Each row has two labels, one from each of two sets.
[-10.1,-12.3,1.8,-3.9,31.4,34.0,-12.1,8.4,-57.9,5.8,1.2,-14.1,-0.1,17.3,1.2,2.5,15.3,22.1,0.7,7.4,18.0,3.1,12.7,2.0,14.1,16.1,2.5,5.8,-2.0,8.9,10.1,-0.8,-4.1,-4.5,15.6,-16.4,18.4,-15.1,20.8,4.8,-35.3,1.7] : z690 D
[-14.1,-0.5,2.3,-10.3,29.1,57.3,-23.5,-4.0,-51.4,2.7,8.4,-14.3,-1.0,0.6,-11.8,10.4,14.7,18.3,1.9,8.7,23.7,-10.5,-6.1,7.6,24.3,25.1,-6.5,5.9,-17.6,26.2,20.0,-7.6,2.1,-2.8,22.1,-16.1,5.9,-33.3,22.3,16.5,-28.1,15.3] : Z837 D
[-1.1,-7.4,10.7,7.9,-9.1,4.7,-26.5,-14.4,-5.1,-3.7,9.7,-11.0,11.7,-24.3,0.2,11.6,48.5,4.9,-8.0,12.8,19.7,1.1,6.9,1.3,28.7,-18.3,13.6,9.6,-21.9,9.6,8.7,-1.5,-5.3,3.8,8.5,18.9,1.0,-10.4,2.5,-1.5,-18.6,-6.2] : z438 D
[-1.4,-2.4,8.8,-1.4,5.6,35.5,-20.8,-0.9,-31.5,6.2,-2.6,-14.3,0.8,-6.8,0.1,15.3,17.4,8.8,12.5,5.1,5.3,-2.0,3.9,7.8,8.4,4.8,-5.9,1.6,-1.6,14.4,6.9,-16.1,-5.7,-5.3,5.8,-4.6,8.9,7.7,5.5,3.0,-15.6,-2.2] : Z723 D
[-3.8,0.2,9.0,7.4,3.7,12.2,5.0,6.3,-7.5,0.4,5.4,-9.6,16.9,-9.9,10.1,7.5,2.9,-3.2,11.6,16.7,5.2,-8.7,2.8,0.5,-12.2,0.4,5.7,6.5,-7.2,7.0,-4.2,4.9,-9.5,2.3,3.5,1.7,9.5,-1.9,6.3,3.2,-10.4,-3.1] : z690 D
[-5.1,4.4,1.8,-8.1,13.6,17.6,-13.0,-1.9,-20.6,4.0,3.4,-9.3,9.3,-15.2,-10.3,7.6,1.2,9.7,24.0,8.9,7.5,-0.2,-9.2,9.9,-13.1,-6.5,0.5,46.1,-9.9,5.4,-5.6,11.0,-12.9,6.3,7.2,-5.7,17.8,-2.7,6.0,1.2,-15.4,-10.1] : z690 D
[-18.5,-8.3,-0.7,2.2,25.0,33.4,-17.8,14.7,-48.5,16.0,8.6,-12.2,6.9,1.1,-8.0,10.9,15.3,29.1,9.3,25.4,20.1,16.9,13.1,15.3,6.0,23.1,10.3,12.3,-7.2,25.3,24.3,-5.4,-16.3,-10.7,12.7,-16.7,23.9,-4.5,25.9,8.5,-42.1,1.7] : z690 D
[27.2,-2.2,-13.6,-37.3,7.8,2.0,-43.1,-32.2,8.2,3.7,-9.7,11.7,-29.9,-17.6,-9.0,-13.9,11.0,-0.4,12.4,-35.3,1.9,-0.1,-3.3,-1.7,28.3,10.8,-6.9,4.4,-12.4,-2.1,-30.2,15.4,8.4,3.2,-4.7,-4.4,-21.8,0.1,18.3,0.0,-13.1,-9.1] : z690 D
[-11.3,-1.2,7.8,20.3,-22.7,21.7,1.6,-4.7,-27.9,4.5,4.8,-19.9,26.3,-9.6,41.6,26.1,10.8,7.9,7.0,25.5,16.3,12.2,14.1,-0.4,-5.7,-12.0,12.9,8.3,-5.5,20.2,13.3,-9.4,-12.4,-4.1,19.5,-3.7,18.3,4.8,6.7,7.7,-28.6,4.0] : Z723 D
[-3.5,-6.4,-6.8,1.8,0.7,3.5,-11.9,4.2,-35.3,8.4,7.0,-30.1,-2.6,2.2,-5.7,-0.8,45.7,10.9,0.9,20.5,17.6,-4.7,12.5,9.5,-5.7,10.4,-25.8,4.7,-12.1,19.0,14.5,-8.1,4.8,-5.5,16.0,-11.5,16.1,-21.9,15.6,20.6,-15.2,11.3] : Z723 D
[-10.4,-4.4,8.9,14.0,7.8,16.6,-5.4,7.9,-17.1,-7.5,14.3,-21.1,21.0,0.3,-8.4,26.0,12.5,4.0,8.4,24.1,28.1,7.6,-6.5,8.9,-22.7,3.2,10.5,12.4,-9.3,21.2,22.3,6.8,-5.5,-12.5,11.1,8.4,20.3,2.1,-2.8,-2.1,-6.9,0.8] : z438 D
[-11.3,-0.8,-3.9,-0.2,34.1,40.4,-26.3,11.6,-62.8,17.2,13.3,-22.8,5.6,9.3,-20.9,-1.1,16.5,21.7,7.7,27.9,34.9,-1.4,13.6,11.2,4.8,10.6,1.9,7.4,-9.3,28.3,25.9,-6.3,-6.8,-8.9,23.5,-17.9,7.7,-23.4,29.4,7.5,-27.1,6.4] : Z723 D
[-18.8,-6.2,18.9,-1.6,19.3,40.8,-14.4,13.9,-39.0,2.8,7.0,-5.7,23.6,-17.1,-9.0,13.1,11.9,17.9,-11.4,27.8,24.4,7.7,6.7,3.9,11.9,12.2,5.6,7.7,-10.3,26.8,26.7,-4.8,-16.8,-5.5,20.9,-18.0,17.2,2.1,16.9,2.8,-61.8,14.6] : Z837 D
[-17.8,-3.0,4.6,2.5,10.3,43.4,-7.9,6.9,-52.6,2.3,2.0,-23.1,16.4,-12.3,-3.9,2.0,3.3,17.9,7.7,15.8,15.3,-3.8,-0.9,4.4,8.3,2.9,4.0,11.6,-1.9,29.5,16.7,-13.3,-11.0,-1.9,23.3,-28.0,11.0,-7.0,7.4,12.4,-34.8,10.9] : Z723 D
[-7.5,-0.1,-4.1,-7.5,21.8,32.6,-18.7,-4.6,-40.4,-0.1,8.8,-5.9,7.6,-10.2,-0.6,-5.5,22.6,19.3,13.1,16.1,20.3,-4.9,11.1,5.5,9.4,11.4,7.2,18.2,-7.6,17.0,0.3,12.1,-11.3,-11.0,16.4,-9.2,11.3,-9.3,14.5,6.4,-30.4,-2.3] : z690 D
[-6.5,-7.4,1.1,-13.8,19.7,37.3,-11.3,-7.6,-35.2,-2.5,-4.1,-13.1,1.1,-3.2,8.6,3.1,19.3,25.6,7.3,10.8,14.7,4.3,-1.3,10.6,19.2,5.2,0.6,6.8,5.0,7.7,-1.3,2.7,-1.6,-11.2,12.3,-35.5,12.2,-19.1,30.2,10.3,-28.9,3.7] : z690 D

Each row has two labels, one from each of two sets.
[-7.7,-0.2,-13.4,0.3,-13.8,21.6,-2.7,-15.1,1.1,-23.3,9.5,-6.6,10.1,-25.0,-7.5,-7.5,-2.0,-12.4,-13.0,4.2,1.0,1.1,5.1,-7.8,-4.4,4.5,-30.5,10.1,-5.6,3.0,-13.2,-15.7,12.4,-20.5,4.9,-4.2,-2.3,8.0,-0.1,6.0,-53.1,-17.7] : z576 <23>
[-4.5,-4.6,-19.7,41.0,2.0,-15.5,33.1,4.4,-4.4,-5.3,-4.7,-27.5,22.6,-33.9,-74.8,-7.0,-1.7,16.1,7.6,20.8,10.3,10.2,-20.9,22.8,-17.8,-4.0,10.7,-1.8,-2.3,3.4,18.8,-11.5,11.7,4.2,-1.6,0.0,-2.7,7.8,7.1,12.6,-6.4,-19.2] : z610 <14>
[-9.4,-9.3,1.3,-5.9,7.2,22.1,-22.8,-1.9,-2.0,-8.9,4.9,10.9,-5.7,-25.1,-35.4,2.6,8.7,10.5,20.1,3.2,-1.1,-12.8,-13.8,-29.1,3.6,-3.4,-12.4,7.3,-4.7,-2.5,6.9,-17.6,10.0,-11.1,3.0,-4.2,-15.1,8.2,-13.8,0.4,-24.7,-11.9] : z576 <23>
[3.8,-13.0,-1.9,-5.7,-5.5,3.1,-16.4,-15.3,1.0,5.5,0.8,2.8,11.3,-39.1,-34.0,-3.4,19.7,19.3,-8.7,-0.2,2.2,2.7,-30.2,-26.1,-10.7,-5.9,-8.5,-0.6,8.1,14.5,1.6,-34.8,8.9,-14.1,-8.5,-14.1,-2.4,6.2,-28.8,12.2,-21.9,-11.9] : z576 <23>
[14.1,1.0,-17.2,15.1,-3.0,-38.8,13.2,-0.4,3.7,12.4,-32.5,-76.0,-9.5,-24.8,15.1,2.9,-6.7,32.0,-2.3,19.7,3.2,-35.8,-11.6,4.5,-24.2,-7.4,71.6,52.3,-1.3,7.6,-6.9,-44.1,2.8,20.0,-8.9,-7.0,-0.3,7.4,-2.1,1.9,18.6,-17.2] : z249 <20>
[23.5,-13.1,5.0,-22.0,-12.9,5.3,13.0,-1.7,-5.9,-9.9,-15.2,-4.2,-12.7,-42.6,-6.7,6.7,8.3,7.3,-6.8,-20.1,-3.5,-26.6,-3.7,-12.6,-9.1,-18.9,13.0,4.8,-1.7,13.4,-6.2,2.7,11.2,2.1,-3.9,-27.1,14.2,2.6,-11.8,-5.1,-26.8,-12.1] : z576 <23>
[18.8,-2.1,-13.4,20.5,-26.4,-24.6,30.2,3.5,-2.5,4.1,-21.3,-22.3,-1.7,-42.5,-53.7,0.4,8.9,29.5,-1.1,45.6,2.2,11.9,-16.7,-13.9,-26.8,-0.1,24.4,0.1,-8.0,8.8,7.8,-54.9,16.7,0.6,-9.6,0.9,-13.8,15.0,-11.9,25.3,-15.9,-36.6] : z249 <14>
[13.0,0.1,-15.2,16.0,-25.1,-18.7,-3.1,-6.0,-4.3,7.7,-1.0,-33.8,-1.3,-21.2,0.2,6.5,3.5,24.3,-5.0,-4.5,4.2,4.6,-12.9,3.6,-16.6,11.4,21.6,-11.4,-18.2,-4.1,-2.4,-32.5,6.6,5.5,-44.5,-5.3,-10.2,9.0,1.4,46.9,-11.3,-7.8] : z576 <20>
[10.0,-17.4,-24.5,0.9,-12.3,-31.4,-0.7,-14.3,-14.2,-6.1,-17.7,-53.4,-5.6,-34.2,-4.6,8.0,-25.0,20.8,-11.9,-18.5,-1.2,7.2,-14.9,13.3,-26.9,-2.9,33.9,5.0,4.6,28.8,1.6,7.9,15.0,30.2,-9.7,-26.9,18.8,-4.1,11.3,18.4,-15.9,-8.7] : z576 <14>
[17.9,-4.6,5.2,19.7,-4.5,-31.9,-19.7,-18.6,-12.1,7.2,5.0,-27.3,6.8,-22.8,-50.8,-2.9,-8.9,23.3,6.1,-22.2,-1.8,6.3,-22.7,-13.3,-9.5,-12.3,19.4,-5.5,-4.0,7.8,2.1,-29.0,15.2,14.8,-12.9,-6.0,-7.7,13.4,-17.4,-0.8,-14.8,-29.6] : z576 <20>
[-11.4,-49.6,-16.1,0.5,-0.2,-27.6,76.0,7.0,15.6,3.8,-63.3,-0.7,-52.4,-76.0,76.0,4.9,-21.7,14.5,-16.2,61.3,-8.6,-8.8,5.0,3.3,-52.5,-6.6,57.1,58.1,-16.9,25.5,-17.2,8.5,-5.7,28.4,-30.9,-52.5,42.4,-0.2,40.0,48.8,-3.1,-17.4] : z576 <23>
[-24.9,18.8,-1.8,13.5,-13.2,-13.9,-30.0,-14.8,-2.6,-9.3,12.6,-11.6,13.0,-10.3,8.4,-14.8,19.8,16.5,9.2,-0.5,1.2,-0.6,-14.2,32.7,13.5,12.5,-6.7,-12.3,-1.5,-32.9,-9.2,-42.6,-19.9,-5.8,-15.3,17.3,-15.2,16.0,-9.1,9.3,6.7,11.7] : z576 <20>
[9.6,0.8,4.8,-2.5,11.5,-34.5,-9.0,16.2,3.4,12.4,-7.0,-7.3,6.4,-16.4,-12.1,-13.8,-1.0,14.9,-7.5,3.9,0.4,57.0,-10.3,0.7,-6.4,-1.9,20.3,2.1,-2.4,4.0,3.0,-14.4,-4.2,6.3,-8.7,-4.7,-2.7,12.2,-10.9,7.5,15.3,-8.6] : z249 <14>
[-2.1,7.1,-25.3,7.7,-25.1,9.2,0.5,12.5,-4.3,-4.1,-20.5,-37.9,12.0,-20.4,-30.7,-9.1,-3.4,12.7,3.7,-18.8,9.9,-2.8,-23.9,-1.0,-5.0,1.0,-0.3,1.4,-3.4,9.6,-2.1,-2.0,21.3,-6.3,-14.7,26.0,1.5,0.0,1.4,4.6,-18.6,0.2] : z610 <16>
[-6.8,-2.0,-19.7,-2.1,12.4,-8.7,8.5,-16.3,4.0,-2.4,-5.9,-8.6,-5.3,-35.5,-32.8,-6.2,1.9,11.6,-5.1,7.6,-1.3,-10.3,-8.2,-0.9,-4.2,-2.7,10.1,1.1,-1.1,11.5,19.2,-8.6,13.6,-5.3,-6.9,-1.4,7.7,1.1,-3.3,-28.1,-19.9,-34.7] : z576 <23>
[22.8,5.4,-24.6,22.9,3.0,-18.6,23.4,-16.3,7.0,-17.9,-11.5,-25.5,10.2,-36.7,-48.2,-9.8,-2.9,32.5,-3.7,41.7,-5.5,14.2,-11.3,3.5,-34.0,-16.3,21.8,4.8,-6.5,-8.4,-36.1,-52.7,0.1,5.6,-8.2,4.3,-11.0,24.0,2.2,14.3,-15.0,-23.0] : z249 <14>
[-3.0,-11.1,-2.9,13.8,-29.1,3.3,-28.3,-14.4,-6.4,1.4,1.8,-30.2,14.5,-14.1,-9.1,-1.1,-3.4,10.6,0.1,-37.1,-4.9,-1.1,-8.3,-7.5,-10.3,7.0,16.2,-2.5,-4.8,4.7,-16.7,-31.5,11.1,-1.9,-2.5,1.4,-7.5,25.1,0.3,-1.3,-10.7,-5.7] : z576 <16>
[28.8,-18.5,-5.8,6.8,-7.3,-20.2,-23.3,-1.2,-13.6,5.9,-7.1,-40.4,0.2,-40.0,-42.2,-7.3,-3.2,36.4,-17.7,-21.8,-10.3,4.7,-8.2,5.0,-25.1,-3.8,27.7,8.4,-10.6,20.2,-3.2,-38.3,28.6,13.4,-8.4,-12.3,-5.0,11.5,-10.2,-9.3,-11.0,-10.1] : z576 <14>
[1.3,32.4,-22.3,13.6,-11.0,5.1,-35.8,-2.1,-10.5,-19.0,24.8,-25.9,15.0,-2.4,-42.5,-6.2,-2.0,23.1,-3.6,-44.6,8.7,3.0,-11.1,-18.6,2.8,-4.7,-2.6,-16.1,-10.3,5.5,-5.9,-20.6,31.3,-22.0,18.5,31.7,5.7,11.8,5.0,-4.6,-18.3,1.8] : z576 <16>
[2.3,18.7,-37.7,-1.2,22.7,-1.1,-35.0,-13.2,-21.1,1.9,18.3,-18.0,34.6,-6.3,-76.0,5.8,-1.3,13.0,20.1,-38.5,5.5,-6.9,-18.1,9.9,3.6,-17.0,-15.7,-24.2,8.0,23.9,19.7,-7.8,10.4,-13.0,7.2,-7.2,-2.3,1.0,-36.2,6.0,8.0,-31.3] : z576 <14>
[-20.2,-21.5,-28.5,-20.8,2.3,21.0,62.4,4.2,5.6,-13.2,-28.9,-1.8,-19.1,-28.8,6.6,-5.0,-4.6,10.4,6.9,39.3,1.6,-8.8,-11.5,6.2,-36.3,10.6,7.5,11.2,2.4,16.5,-12.3,-16.7,2.2,9.8,-9.1,-18.9,19.0,0.5,22.4,17.4,-41.8,-17.6] : z576 <23>
[33.6,11.7,-0.5,17.1,-7.7,-17.8,6.2,-8.4,-10.9,-5.0,-9.9,-14.5,16.6,-3.3,-21.2,2.9,-9.7,8.4,1.0,8.4,-76.0,9.3,-12.1,-7.1,-16.4,-7.5,27.3,11.1,-0.1,-6.6,-2.9,-12.9,11.9,-16.4,-2.1,5.2,7.2,11.5,4.0,3.7,9.6,-7.3] : z249 <20>
[6.7,-2.4,-7.5,6.2,-9.6,-9.9,30.3,-21.7,-20.3,-14.2,5.2,-25.6,1.3,-9.1,-29.1,-4.4,-0.7,28.4,13.9,-11.1,-8.2,-3.5,-7.7,2.4,-18.9,-9.3,2.5,2.3,-7.0,0.6,-2.2,-55.7,26.9,0.2,-9.7,19.4,-12.3,22.9,7.7,-13.1,-33.3,-4.8] : z576 <16>
[19.3,-9.3,11.0,15.6,0.5,-25.3,-29.7,-3.5,-20.0,0.7,4.0,-14.4,8.9,-31.8,-35.7,-10.4,9.3,28.3,-6.2,12.3,0.4,16.3,-26.7,25.5,-10.6,7.1,14.4,-15.8,-13.4,5.5,12.6,-48.9,17.2,8.2,-17.6,-1.2,-7.6,19.4,-23.4,1.8,-7.2,5.2] : z576 <14>
[-4.7,2.2,-8.1,4.7,-14.7,8.7,16.5,-60.5,-8.5,-9.9,4.5,-24.3,1.4,-6.2,-40.1,-23.3,0.7,-1.7,8.9,-18.0,-3.9,2.1,-11.0,33.7,-0.3,-6.9,29.3,0.5,-3.3,5.4,-4.2,-14.8,21.6,6.6,6.0,5.0,6.5,12.8,21.5,2.9,-37.0,6.2] : z576 <16>
[10.2,-8.3,-10.8,-0.6,17.8,-19.5,-3.7,-10.0,-8.7,9.2,-0.9,-23.0,4.4,-49.4,-49.4,6.3,4.5,18.9,0.3,-16.9,1.2,3.8,-19.7,15.2,-13.2,-3.6,8.3,-31.9,-4.5,16.6,21.7,-14.5,7.9,11.4,15.4,-14.1,7.7,3.4,-2.7,0.7,-9.1,-13.2] : z576 <14>
[16.6,-16.3,6.6,7.7,-18.4,-21.9,-4.4,-10.9,-5.3,1.9,-13.4,-21.9,-7.0,-39.8,10.7,0.2,-2.0,23.9,-4.1,-6.2,-5.2,1.8,-22.4,2.8,-16.7,5.0,38.6,7.5,-6.0,1.9,-4.3,-43.3,15.0,24.6,-15.2,-16.2,5.8,9.4,-26.1,8.9,-21.9,-1.5] : z576 <14>
[0.9,-12.1,-20.9,6.8,-13.2,7.9,8.0,-14.7,5.2,-8.6,2.5,-45.8,14.6,-29.3,-14.9,-13.2,-11.0,6.3,-4.0,3.0,8.6,3.4,-7.4,-23.3,-21.9,-2.7,-18.6,16.1,-6.9,-0.2,-7.7,-14.2,18.1,-0.1,-0.4,2.4,-2.1,7.9,7.0,4.1,-38.7,-20.9] : z576 <16>
[-13.8,0.4,-26.3,-13.1,-1.0,7.4,-11.3,16.7,1.0,-9.1,1.7,-19.2,-6.8,-8.2,-33.9,-23.6,8.1,26.2,1.5,-2.8,-3.0,-9.8,-5.8,-11.0,-21.3,-0.7,-17.1,-5.6,2.3,0.6,0.0,-28.9,8.1,-10.5,-2.4,3.2,-1.0,13.0,-3.5,36.8,-18.5,2.3] : z610 <23>
[15.3,-10.2,7.2,-4.5,7.7,-29.1,12.5,46.4,-0.9,5.3,-18.2,-13.9,-4.3,-16.5,-36.0,4.8,-0.6,24.2,11.9,29.2,-0.9,15.8,-2.5,0.4,-15.4,3.0,28.8,1.3,3.0,-12.7,-7.3,-40.4,-0.1,8.0,8.9,-9.8,-1.2,18.4,7.6,21.9,4.1,-7.7] : z249 <14>
[-17.6,-1.7,-24.1,2.4,-1.1,15.5,23.4,-3.6,20.0,-11.9,-3.0,-9.2,16.1,-12.0,2.5,-15.1,-3.6,11.2,-5.1,37.4,-1.1,3.3,7.0,-12.7,-20.5,4.1,-25.1,16.9,14.5,-14.7,-12.1,-1.4,-13.5,-8.5,12.2,6.2,-12.1,4.8,-27.8,27.2,-26.9,-17.2] : z610 <23>
[-2.3,-14.5,-2.2,6.7,-19.2,-5.9,-8.7,-1.7,-12.3,-1.8,2.1,-15.0,8.7,-34.0,-8.8,-13.0,4.0,18.6,-9.0,-16.3,-0.5,-5.1,-31.1,-10.8,-14.3,-9.4,23.3,2.5,-13.0,10.0,-19.5,-42.1,23.0,4.7,-16.4,19.5,16.2,21.3,8.1,-3.0,-15.7,5.7] : z576 <16>
